Below is a small trained network, with its code and all its weights. Each question gives an input and a target symbol and asks what happens when units are switched off, that is, made to give their printed mean instead of their output.

import numpy as np


def w(rows, s, z=0):
    codes = np.array(rows[::2]) - 128.0
    scale = np.full(codes.shape[1], s)
    scale[-1] = z or s
    return codes * scale


def norm(h):
    return h / np.sqrt((h * h).mean(-1, keepdims=True) + 1e-5)


def f(y):
    return np.maximum(y, 0)


def softmax(a):
    e = np.exp(a - a.max(-1, keepdims=True))
    return e / e.sum(-1, keepdims=True)


def log_softmax(a):
    a = a - a.max(-1, keepdims=True)
    return a - np.log(np.exp(a).sum(-1, keepdims=True))


def net(x, mask):
    ids = ['ΓΔΘΠΣαβεζηλμξτφω'.index(c) for c in x.split()]
    T = len(ids)
    res = E[ids] + P[:T]
    u = 0
    for l in range(2):
        r = norm(res)
        for j in range(3):
            rows = slice(3 * j, 3 * j + 3)
            q, k, v = (r @ M[l][rows].T for M in (Q, K, V))
            z = softmax(np.where(np.tri(T) > 0, q @ k.T / 3**0.5, -1e9)) @ v
            o = O[l][rows]
            res = res + np.where(mask[u + j], z, o[:, -1]) @ o[:, :-1]
        u += 3
        y = f(norm(res) @ A[l][:, :-1].T + A[l][:, -1])
        res = res + np.where(mask[u : u + 8], y, B[l][:, -1]) @ B[l][:, :-1]
        u += 8
    return log_softmax(norm(res)[-1] @ U[:, :-1].T + U[:, -1])


Q, K, V, O, A, B = {}, {}, {}, {}, {}, {}
E = w([
[120,90,92,46,5,113],'Γ',
[117,105,155,132,42,181],'Δ',
[175,40,15,69,173,116],'Θ',
[129,245,66,64,104,135],'Π',
[72,63,55,97,174,155],'Σ',
[63,96,173,149,64,154],'α',
[56,165,42,63,121,168],'β',
[81,165,78,86,217,236],'ε',
[129,219,163,130,56,139],'ζ',
[225,241,128,106,88,116],'η',
[74,157,139,139,142,145],'λ',
[90,200,213,159,37,185],'μ',
[71,216,147,135,88,156],'ξ',
[87,116,136,132,127,229],'τ',
[218,125,130,78,16,95],'φ',
[56,102,103,68,27,177],'ω',
],0.012)
P = w([
[133,96,58,107,130,216],'0',
[128,124,153,134,140,106],'1',
[130,234,117,78,1,174],'2',
[111,96,39,151,113,147],'3',
[130,123,166,125,150,109],'4',
[149,222,139,39,1,170],'5',
],0.025)
Q[0] = w([
[75,92,253,43,195,75],'0.h0',
[142,65,97,225,153,113],'0.h0',
[195,153,229,110,78,116],'0.h0',
[29,95,39,35,128,147],'0.h1',
[88,112,62,158,126,136],'0.h1',
[141,111,117,3,117,242],'0.h1',
[156,78,73,226,111,89],'0.h2',
[83,72,92,194,167,136],'0.h2',
[129,166,213,53,87,198],'0.h2',
],0.04)
K[0] = w([
[136,90,235,36,209,103],'0.h0',
[182,59,98,227,156,81],'0.h0',
[144,151,209,73,78,101],'0.h0',
[114,149,14,223,67,149],'0.h1',
[79,152,77,196,142,87],'0.h1',
[154,88,50,85,94,254],'0.h1',
[113,115,50,239,115,145],'0.h2',
[119,130,81,175,72,195],'0.h2',
[131,102,212,59,157,161],'0.h2',
],0.041)
V[0] = w([
[151,96,107,116,202,66],'0.h0',
[23,170,180,95,139,114],'0.h0',
[139,244,94,41,114,72],'0.h0',
[148,108,155,194,128,122],'0.h1',
[96,150,196,106,154,59],'0.h1',
[153,156,142,94,116,83],'0.h1',
[181,21,100,87,142,124],'0.h2',
[4,134,86,78,199,124],'0.h2',
[41,71,164,90,57,139],'0.h2',
],0.037)
O[0] = w([
[149,104,118,162,213,116,49],'0.h0',
[153,159,166,203,99,167,149],'0.h0',
[134,251,69,145,122,160,175],'0.h0',
[107,132,126,90,122,94,88],'0.h1',
[109,149,59,117,65,117,2],'0.h1',
[154,156,95,129,110,138,73],'0.h1',
[60,139,78,137,109,57,122],'0.h2',
[59,121,168,55,70,193,157],'0.h2',
[133,175,176,57,109,83,183],'0.h2',
],0.03,0.045)
A[0] = w([
[128,182,144,188,77,172,192],'0.n0',
[59,97,172,202,121,126,2],'0.n1',
[104,55,29,122,116,97,53],'0.n2',
[97,119,149,152,103,54,15],'0.n3',
[214,87,3,105,124,128,177],'0.n4',
[123,204,131,152,161,26,93],'0.n5',
[138,79,198,174,18,99,24],'0.n6',
[77,140,75,228,102,77,19],'0.n7',
],0.033,0.0055)
B[0] = w([
[111,43,79,156,204,70,255],'0.n0',
[185,56,153,73,75,149,165],'0.n1',
[69,212,129,176,63,4,140],'0.n2',
[182,92,89,81,109,150,154],'0.n3',
[166,252,33,16,110,128,153],'0.n4',
[220,102,148,171,35,44,183],'0.n5',
[22,198,150,135,187,88,199],'0.n6',
[34,189,101,173,233,205,150],'0.n7',
],0.033,0.021)
Q[1] = w([
[86,206,93,106,68,224],'1.h0',
[126,131,34,194,202,164],'1.h0',
[183,229,181,252,62,118],'1.h0',
[102,43,35,126,135,76],'1.h1',
[118,150,134,28,96,11],'1.h1',
[11,87,143,79,167,201],'1.h1',
[186,224,225,128,185,144],'1.h2',
[45,132,204,165,214,160],'1.h2',
[73,161,146,62,141,33],'1.h2',
],0.035)
K[1] = w([
[106,167,95,117,109,226],'1.h0',
[118,118,9,167,212,118],'1.h0',
[162,255,142,219,94,110],'1.h0',
[137,6,37,97,110,103],'1.h1',
[91,182,134,21,56,64],'1.h1',
[40,55,190,109,151,194],'1.h1',
[42,126,228,224,138,89],'1.h2',
[37,105,193,117,141,226],'1.h2',
[102,122,186,45,114,51],'1.h2',
],0.036)
V[1] = w([
[95,133,209,181,97,89],'1.h0',
[113,181,41,173,23,185],'1.h0',
[58,167,51,70,253,61],'1.h0',
[106,159,125,83,127,134],'1.h1',
[216,65,123,161,125,124],'1.h1',
[132,233,67,166,188,135],'1.h1',
[144,117,129,86,143,118],'1.h2',
[32,158,106,135,96,119],'1.h2',
[117,80,164,212,171,112],'1.h2',
],0.026)
O[1] = w([
[182,127,116,157,122,122,215],'1.h0',
[103,41,180,125,105,67,6],'1.h0',
[110,160,108,5,170,129,140],'1.h0',
[126,148,156,166,146,129,167],'1.h1',
[116,80,92,86,94,122,56],'1.h1',
[95,113,200,47,154,128,63],'1.h1',
[139,93,130,159,115,101,153],'1.h2',
[149,155,85,193,131,156,134],'1.h2',
[113,154,182,130,158,132,160],'1.h2',
],0.027,0.015)
A[1] = w([
[100,185,122,120,3,146,189],'1.n0',
[33,185,129,153,124,43,80],'1.n1',
[84,105,64,118,55,190,2],'1.n2',
[132,151,74,110,92,51,153],'1.n3',
[105,118,170,122,117,80,155],'1.n4',
[43,106,65,161,220,127,95],'1.n5',
[134,144,118,97,200,77,192],'1.n6',
[167,82,127,158,235,136,108],'1.n7',
],0.045,0.0037)
B[1] = w([
[115,86,2,110,102,116,246],'1.n0',
[52,76,181,110,215,127,251],'1.n1',
[191,120,222,159,146,93,167],'1.n2',
[101,132,208,93,85,186,217],'1.n3',
[177,153,114,150,138,115,191],'1.n4',
[153,195,120,199,33,112,192],'1.n5',
[132,122,71,198,104,113,237],'1.n6',
[135,79,90,36,153,92,241],'1.n7',
],0.057,0.019)
U = w([
[91,84,205,67,58,53,37],'Γ',
[210,154,158,153,54,76,183],'Δ',
[60,136,127,225,81,116,135],'Θ',
[108,51,156,67,142,231,83],'Π',
[26,46,76,128,165,152,107],'Σ',
[165,242,66,173,104,125,137],'α',
[109,115,127,70,27,193,183],'β',
[141,39,80,205,85,158,254],'ε',
[176,29,112,40,141,76,103],'ζ',
[174,111,32,156,127,59,186],'η',
[114,157,124,179,107,247,172],'λ',
[222,179,95,83,178,163,133],'μ',
[178,53,215,154,121,155,152],'ξ',
[105,224,194,120,167,150,84],'τ',
[144,100,118,199,203,40,103],'φ',
[101,207,101,32,104,81,89],'ω',
],0.012,0.004)

Each question gives the input, a string of symbols that net reads in full, and the target symbol t.
The units are the heads (3 rows each of Q, K, V and O) and the neurons (one row each of A and B). Each row of codes is followed by its name. A weight is (code - 128) times the scale printed after its matrix; where a second scale follows, it is the last column's (O, A, B and U).
mask holds one flag per unit, layer by layer, with each layer's heads first. A switched-off unit (its flag False) gives its mean, the last column of its rows in O or B, instead of its output. The means were averaged over made-up inputs and are rounded, as every weight is.
A unit's drop is (log p(t) with every unit on - log p(t) with that unit switched off) / (log p(t) with every unit on - log p(t) with every unit switched off).
The circuit of an input: a set's keep is (log p(t) with only the set's units on - log p(t) with every unit switched off) / (log p(t) with every unit on - log p(t) with every unit switched off). Starting from the 12 units with the biggest drops (on a tie, the unit counted first), units are removed one at a time, each time the one whose removal leaves the highest keep (on an exact tie, the one counted first), for as long as the keep stays at least 0.8.
circuit, biggest first: the units of the circuit, biggest drop first
k most important neurons: the k neurons with the biggest drops, biggest first
top k neurons in layer l: the k neurons of layer l with the biggest drops, biggest first
which heads matter: for each layer, one digit per head in row order, 1 if its drop is at least 0.15 and else 0, layers parted by /
input α ζ Γ, target ζ: most important neuron : [1.n7]
input Σ τ τ ξ, target λ: circuit, biggest first : [0.h2, 1.n7]
input α ε φ ε, target ξ: which heads matter : 101 / 000
input ε Σ ω ω α, target Σ: 3 most important neurons : [0.n6, 1.n1, 1.n0]
input Γ ω τ Π ε Σ, target ε: which heads matter : 101 / 000
input Σ φ η, target φ: which heads matter : 011 / 000
input φ ω ε τ ξ, target ε: which heads matter : 111 / 100
input β α ζ μ Π, target μ: 2 most important neurons : [1.n7, 0.n0]
input Π α ζ, target α: which heads matter : 111 / 000
input ζ β ε Γ Σ, target ζ: circuit, biggest first : [0.h0, 1.n7]
input μ ζ φ Θ Δ λ, target Δ: circuit, biggest first : [0.h2, 0.n5]
input Δ φ ε ε, target ξ: circuit, biggest first : [0.h2, 1.n2]
input ζ ω Π ω Γ ω, target Γ: top 2 neurons in layer 0 : [0.n5, 0.n6]
input ω Σ τ ω Σ ζ, target Σ: top 2 neurons in layer 1 : [1.n0, 1.n1]
input Γ ζ λ, target ζ: 2 most important neurons : [0.n0, 1.n7]
input ω φ Γ Π β, target λ: circuit, biggest first : [0.h2, 0.h0]
input Γ Σ Θ η, target ω: most important neuron : [0.n4]
input Γ λ Γ ω Δ Σ, target Δ: circuit, biggest first : [0.h2, 0.n5]
input Γ Θ ζ, target Θ: which heads matter : 001 / 000
input ε τ τ, target τ: top 2 neurons in layer 1 : [1.n7, 1.n6]
input β ω Π ζ ε, target Π: circuit, biggest first : [0.h2]
input ω φ τ, target φ: which heads matter : 001 / 000
input ω Γ ε, target Γ: 4 most important neurons : [0.n5, 1.n3, 1.n1, 0.n6]
input ζ ζ β, target ζ: circuit, biggest first : [0.h2, 1.n7]
input φ η λ ζ, target μ: circuit, biggest first : [0.h0, 1.h0, 0.h2]
input φ ω Σ ω τ, target ξ: which heads matter : 100 / 000
